Here is a tiny trained network, its code and every weight. The questions are about switching its units off for an input and a class, where a switched-off unit gives its printed mean instead of its output.

import numpy as np


def w(rows, s, z=0):
    codes = np.array(rows[::2]) - 128.0
    scale = np.full(codes.shape[1], s)
    scale[-1] = z or s
    return codes * scale


def f(y):
    return np.maximum(y, 0)


def log_softmax(a):
    a = a - a.max(-1, keepdims=True)
    return a - np.log(np.exp(a).sum(-1, keepdims=True))


def net(x, mask):
    res = np.array(x, float).reshape(1, 5) / 4 @ E
    y = f(res @ A[0][:, :-1].T + A[0][:, -1])
    res = res + np.where(mask, y, B[0][:, -1]) @ B[0][:, :-1]
    return log_softmax(res[-1] @ U[:, :-1].T + U[:, -1])


A, B = {}, {}
E = w([
[127,119,129,125,129,133,132,121,129,124],'x0',
[112,88,40,141,251,4,99,125,94,115],'x1',
[147,24,174,64,161,127,97,228,103,224],'x2',
[200,164,89,78,143,137,232,108,2,180],'x3',
[131,132,129,126,126,124,121,128,126,129],'x4',
],0.0085)
A[0] = w([
[173,82,50,95,230,29,141,143,47,160,151],'n0',
[150,48,190,71,142,144,96,234,139,206,255],'n1',
[223,97,117,21,170,124,179,170,47,222,125],'n2',
[61,141,55,205,211,31,97,76,139,64,227],'n3',
[36,161,205,206,85,151,80,107,254,45,254],'n4',
[63,58,124,146,195,66,51,194,158,142,195],'n5',
[119,217,136,166,42,192,160,54,155,88,212],'n6',
],0.006,0.0034)
B[0] = w([
[158,116,151,187,185,15,126,83,76,202,233],'n0',
[49,97,236,94,93,197,80,219,163,181,240],'n1',
[178,100,197,137,70,134,155,57,65,209,219],'n2',
[108,120,40,67,131,3,136,86,155,70,243],'n3',
[169,39,154,208,80,97,15,113,175,134,251],'n4',
[84,43,132,103,176,103,17,185,122,62,222],'n5',
[236,140,181,202,171,148,163,51,60,109,218],'n6',
],0.0061,0.011)
U = w([
[188,76,186,219,130,93,101,88,122,163,91],'0',
[190,255,138,141,124,224,230,87,75,91,248],'1',
[63,126,167,117,58,233,100,207,208,139,114],'2',
[124,149,167,3,42,207,206,136,100,186,115],'3',
[92,118,16,107,112,87,112,94,194,50,72],'4',
[129,227,29,107,185,82,223,84,96,130,227],'5',
[32,96,128,24,201,114,95,208,142,98,36],'6',
],0.0061,0.0015)

Each question gives the input, the list of numbers given to net, and the class t.
The units are the neurons (one row each of A and B). Each row of codes is followed by its name. A weight is (code - 128) times the scale printed after its matrix; where a second scale follows, it is the last column's (A, B and U).
mask holds one flag per neuron, in row order. A switched-off neuron (its flag False) gives its mean, the last column of its row in B, instead of its output. The means were averaged over made-up inputs and are rounded, as every weight is.
A unit's drop is (log p(t) with every unit on - log p(t) with that unit switched off) / (log p(t) with every unit on - log p(t) with every unit switched off).
The circuit of an input: a set's keep is (log p(t) with only the set's units on - log p(t) with every unit switched off) / (log p(t) with every unit on - log p(t) with every unit switched off). Starting from all 7 units, units are removed one at a time, each time the one whose removal leaves the highest keep (on an exact tie, the one counted first), for as long as the keep stays at least 0.8.
units of the circuit, in order: the units of the circuit, biggest drop first
k most important neurons: the k neurons with the biggest drops, biggest first
input [-8,4,0,-8,4], class 4: units of the circuit, in order -> (n3)
input [0,2,5,-2,1], class 6: units of the circuit, in order -> (n4, n6)
input [-3,3,-4,3,6], class 5: units of the circuit, in order -> (n4, n1)
input [8,-4,2,-3,4], class 2: units of the circuit, in order -> (n0, n3)
input [0,0,5,-7,3], class 2: units of the circuit, in order -> (n1, n0)
input [8,0,-2,7,-5], class 1: 2 most important neurons -> (n4, n3)
input [-5,1,6,-3,0], class 6: 2 most important neurons -> (n5, n4)
input [0,-4,-6,1,-4], class 1: units of the circuit, in order -> (n0, n6)
input [0,-1,7,0,-4], class 2: 2 most important neurons -> (n1, n3)
input [-2,7,1,0,-7], class 6: 2 most important neurons -> (n5, n6)
input [8,1,8,-3,-2], class 6: 3 most important neurons -> (n5, n4, n6)
input [0,5,-2,-1,6], class 4: units of the circuit, in order -> (n3, n6)
input [8,2,6,-3,-1], class 6: units of the circuit, in order -> (n5, n4)
input [2,-8,-3,-5,-8], class 0: units of the circuit, in order -> (n6)
input [-6,2,-3,3,6], class 5: units of the circuit, in order -> (n4, n1)
input [6,-1,8,6,0], class 3: 2 most important neurons -> (n4, n1)
input [2,-4,2,1,-1], class 3: 3 most important neurons -> (n4, n5, n0)
input [-4,0,6,5,-6], class 3: 3 most important neurons -> (n4, n1, n6)
input [-3,-1,3,6,7], class 3: 2 most important neurons -> (n4, n6)
input [-4,8,0,6,-6], class 5: 4 most important neurons -> (n4, n3, n1, n6)
